Below are the code and all the weights of a small trained network. Each question names an input and a class and asks about switching units off, where a switched-off unit gives its printed mean instead of its output.

import numpy as np


def w(rows, s, z=0):
    codes = np.array(rows[::2]) - 128.0
    scale = np.full(codes.shape[1], s)
    scale[-1] = z or s
    return codes * scale


def norm(h):
    return h / np.sqrt((h * h).mean(-1, keepdims=True) + 1e-5)


def f(y):
    return np.maximum(y, 0)


def log_softmax(a):
    a = a - a.max(-1, keepdims=True)
    return a - np.log(np.exp(a).sum(-1, keepdims=True))


def net(x, mask):
    res = np.array(x, float).reshape(1, 3) / 4 @ E
    u = 0
    for l in range(3):
        y = f(norm(res) @ A[l][:, :-1].T + A[l][:, -1])
        res = res + np.where(mask[u : u + 8], y, B[l][:, -1]) @ B[l][:, :-1]
        u += 8
    return log_softmax(norm(res)[-1] @ U[:, :-1].T + U[:, -1])


A, B = {}, {}
E = w([
[137,197,108,198,60,85],'x0',
[62,237,122,113,160,2],'x1',
[181,101,57,202,211,182],'x2',
],0.0074)
A[0] = w([
[202,99,210,18,86,141,174],'L0N1',
[95,146,194,73,164,160,2],'L0N2',
[134,43,185,117,144,137,122],'L0N3',
[166,36,30,129,203,189,21],'L0N4',
[69,98,171,167,2,230,153],'L0N5',
[198,100,101,157,116,111,95],'L0N6',
[120,114,29,125,181,182,66],'L0N7',
[156,33,145,60,187,80,19],'L0N8',
],0.0084,0.0025)
B[0] = w([
[92,88,146,96,85,161,249],'L0N1',
[194,102,173,198,154,147,166],'L0N2',
[53,182,80,143,71,85,201],'L0N3',
[132,156,64,133,180,187,253],'L0N4',
[98,1,135,80,51,79,255],'L0N5',
[211,170,194,191,152,190,170],'L0N6',
[161,143,43,29,101,84,202],'L0N7',
[73,128,150,62,171,131,185],'L0N8',
],0.0072,0.0057)
A[1] = w([
[130,207,161,55,186,188,25],'L1N1',
[50,218,181,120,129,27,168],'L1N2',
[212,125,84,165,188,54,62],'L1N3',
[140,108,231,130,166,141,82],'L1N4',
[215,150,72,180,136,124,150],'L1N5',
[159,114,152,242,77,109,3],'L1N6',
[117,150,78,135,165,223,85],'L1N7',
[143,255,153,156,111,101,125],'L1N8',
],0.0098,0.0035)
B[1] = w([
[78,118,148,70,160,47,152],'L1N1',
[103,159,120,180,134,209,254],'L1N2',
[120,98,107,138,131,242,171],'L1N3',
[143,138,212,159,155,110,137],'L1N4',
[164,127,236,132,83,134,186],'L1N5',
[151,73,159,98,209,52,143],'L1N6',
[232,188,122,92,208,99,180],'L1N7',
[34,104,2,147,92,104,198],'L1N8',
],0.008,0.0096)
A[2] = w([
[154,63,54,143,174,243,254],'L2N1',
[66,186,146,146,145,116,162],'L2N2',
[244,132,10,176,63,86,116],'L2N3',
[61,165,57,154,213,93,98],'L2N4',
[192,208,232,123,201,125,132],'L2N5',
[254,96,149,183,143,72,175],'L2N6',
[51,136,110,120,108,134,228],'L2N7',
[133,33,187,167,97,76,137],'L2N8',
],0.0094,0.0023)
B[2] = w([
[84,199,177,145,73,111,254],'L2N1',
[121,173,88,200,164,125,191],'L2N2',
[188,208,212,109,154,103,186],'L2N3',
[129,81,51,135,72,134,217],'L2N4',
[89,88,231,131,115,138,165],'L2N5',
[220,190,140,156,218,127,171],'L2N6',
[231,92,99,193,105,152,226],'L2N7',
[108,86,36,162,174,2,186],'L2N8',
],0.0094,0.0084)
U = w([
[202,98,114,164,154,21,59],'0',
[49,104,220,178,174,133,23],'1',
[107,167,32,221,97,133,207],'2',
[114,125,146,62,34,184,1],'3',
[108,140,60,47,186,134,162],'4',
[120,1,131,117,34,80,169],'5',
[221,215,167,137,165,145,190],'6',
],0.018,0.0046)

Each question gives the input, the list of numbers given to net, and the class t.
The units are the neurons (one row each of A and B). Each row of codes is followed by its name. A weight is (code - 128) times the scale printed after its matrix; where a second scale follows, it is the last column's (A, B and U).
mask holds one flag per neuron, layer by layer. A switched-off neuron (its flag False) gives its mean, the last column of its row in B, instead of its output. The means were averaged over made-up inputs and are rounded, as every weight is.
A unit's drop is (log p(t) with every unit on - log p(t) with that unit switched off) / (log p(t) with every unit on - log p(t) with every unit switched off).
The circuit of an input: a set's keep is (log p(t) with only the set's units on - log p(t) with every unit switched off) / (log p(t) with every unit on - log p(t) with every unit switched off). Starting from the 12 units with the biggest drops (on a tie, the unit counted first), units are removed one at a time, each time the one whose removal leaves the highest keep (on an exact tie, the one counted first), for as long as the keep stays at least 0.8.
units of the circuit, in order: the units of the circuit, biggest drop first
unit that matters most: the unit with the biggest drop
k most important neurons: the k neurons with the biggest drops, biggest first
k most important neurons of layer l: the k neurons of layer l with the biggest drops, biggest first
drop of u: that unit's drop, to one decimal
input [-4,-3,0], class 3: unit that matters most => L0N4
input [7,-4,3], class 0: units of the circuit, in order => (L1N6, L1N2)
input [-8,-6,0], class 3: 3 most important neurons => (L2N1, L0N4, L2N8)
input [7,4,8], class 6: 2 most important neurons => (L1N5, L2N3)
input [-7,7,-8], class 1: 3 most important neurons => (L0N3, L1N8, L0N2)
input [-6,5,1], class 1: 2 most important neurons of layer 0 => (L0N2, L0N3)
input [-5,8,7], class 4: 2 most important neurons of layer 0 => (L0N3, L0N5)
input [0,-7,0], class 5: 2 most important neurons => (L0N5, L1N2)
input [-2,-7,0], class 3: 4 most important neurons => (L0N4, L2N1, L1N5, L2N4)
input [4,0,2], class 0: 2 most important neurons => (L0N4, L1N6)
input [-3,2,-8], class 1: 3 most important neurons => (L0N5, L1N8, L0N7)
input [-8,2,-2], class 1: 3 most important neurons => (L0N2, L0N5, L1N8)
input [-2,-2,-1], class 5: 2 most important neurons => (L0N5, L1N2)
input [-1,0,-2], class 5: unit that matters most => L0N1
input [-2,-7,1], class 3: 2 most important neurons => (L0N5, L0N4)
input [7,-2,-6], class 5: drop of L0N5 => 0.3
input [4,-5,-5], class 5: drop of L1N3 => 0.0
input [-7,-8,2], class 3: drop of L2N8 => 0.1
